Below is a small trained network, with its code and all its weights. Each question gives an input and a class and asks what happens when units are switched off, that is, made to give their printed mean instead of their output.

import numpy as np


def w(rows, s, z=0):
    codes = np.array(rows[::2]) - 128.0
    scale = np.full(codes.shape[1], s)
    scale[-1] = z or s
    return codes * scale


def norm(h):
    return h / np.sqrt((h * h).mean(-1, keepdims=True) + 1e-5)


def f(y):
    return y / 2 * (1 + np.tanh(0.7978845608 * (y + 0.044715 * y**3)))


def log_softmax(a):
    a = a - a.max(-1, keepdims=True)
    return a - np.log(np.exp(a).sum(-1, keepdims=True))


def net(x, mask):
    res = np.array(x, float).reshape(1, 2) / 4 @ E
    u = 0
    for l in range(2):
        y = f(norm(res) @ A[l][:, :-1].T + A[l][:, -1])
        res = res + np.where(mask[u : u + 11], y, B[l][:, -1]) @ B[l][:, :-1]
        u += 11
    return log_softmax(norm(res)[-1] @ U[:, :-1].T + U[:, -1])


A, B = {}, {}
E = w([
[31,173,105],'x0',
[98,38,2],'x1',
],0.0069)
A[0] = w([
[152,150,121,83],'0.n0',
[133,170,86,110],'0.n1',
[127,141,98,217],'0.n2',
[239,166,68,149],'0.n3',
[155,111,143,96],'0.n4',
[65,140,92,131],'0.n5',
[41,175,52,104],'0.n6',
[110,197,179,91],'0.n7',
[105,158,175,5],'0.n8',
[111,144,69,62],'0.n9',
[9,157,51,85],'0.n10',
],0.014,0.0015)
B[0] = w([
[119,100,135,127],'0.n0',
[137,137,144,133],'0.n1',
[175,153,186,145],'0.n2',
[177,111,122,176],'0.n3',
[150,131,83,139],'0.n4',
[184,146,110,184],'0.n5',
[223,143,40,229],'0.n6',
[10,122,166,199],'0.n7',
[80,137,156,157],'0.n8',
[132,182,138,160],'0.n9',
[185,149,42,255],'0.n10',
],0.011,0.0078)
A[1] = w([
[129,132,117,146],'1.n0',
[91,7,177,59],'1.n1',
[174,186,40,93],'1.n2',
[154,222,167,233],'1.n3',
[129,115,160,4],'1.n4',
[195,229,122,35],'1.n5',
[242,143,249,185],'1.n6',
[113,197,46,169],'1.n7',
[145,21,136,4],'1.n8',
[253,61,65,132],'1.n9',
[56,132,155,37],'1.n10',
],0.011,0.0026)
B[1] = w([
[134,156,143,133],'1.n0',
[114,58,77,140],'1.n1',
[59,114,147,194],'1.n2',
[91,131,83,152],'1.n3',
[113,103,147,120],'1.n4',
[92,34,218,152],'1.n5',
[91,65,53,169],'1.n6',
[107,169,48,171],'1.n7',
[143,68,254,138],'1.n8',
[162,162,197,252],'1.n9',
[187,139,164,142],'1.n10',
],0.0078,0.012)
U = w([
[110,23,141,118],'0',
[160,148,145,4],'1',
[151,142,137,2],'2',
[252,58,178,157],'3',
[218,183,61,230],'4',
[82,212,65,77],'5',
[66,168,172,219],'6',
],0.023,0.0089)

Each question gives the input, the list of numbers given to net, and the class t.
The units are the neurons (one row each of A and B). Each row of codes is followed by its name. A weight is (code - 128) times the scale printed after its matrix; where a second scale follows, it is the last column's (A, B and U).
mask holds one flag per neuron, layer by layer. A switched-off neuron (its flag False) gives its mean, the last column of its row in B, instead of its output. The means were averaged over made-up inputs and are rounded, as every weight is.
A unit's drop is (log p(t) with every unit on - log p(t) with that unit switched off) / (log p(t) with every unit on - log p(t) with every unit switched off).
The circuit of an input: a set's keep is (log p(t) with only the set's units on - log p(t) with every unit switched off) / (log p(t) with every unit on - log p(t) with every unit switched off). Starting from the 12 units with the biggest drops (on a tie, the unit counted first), units are removed one at a time, each time the one whose removal leaves the highest keep (on an exact tie, the one counted first), for as long as the keep stays at least 0.8.
units of the circuit, in order: the units of the circuit, biggest drop first
top k neurons: the k neurons with the biggest drops, biggest first
k most important neurons of layer l: the k neurons of layer l with the biggest drops, biggest first
drop when u is switched off: that unit's drop, to one decimal
input [8,0], class 4: units of the circuit, in order => [0.n6]
input [4,-3], class 5: 3 most important neurons of layer 1 => [1.n9 1.n5 1.n2]
input [-6,-8], class 0: top 2 neurons => [1.n6 1.n9]
input [-7,-5], class 0: units of the circuit, in order => [1.n6 0.n6 0.n10]
input [-3,-6], class 6: 2 most important neurons of layer 0 => [0.n7 0.n6]
input [-1,1], class 3: 2 most important neurons of layer 0 => [0.n7 0.n3]
input [7,-6], class 6: 2 most important neurons of layer 0 => [0.n7 0.n10]
input [-6,-7], class 0: drop when 1.n6 is switched off => 0.3
input [-7,-7], class 0: drop when 1.n6 is switched off => 0.3
input [-3,4], class 3: drop when 0.n10 is switched off => 0.2
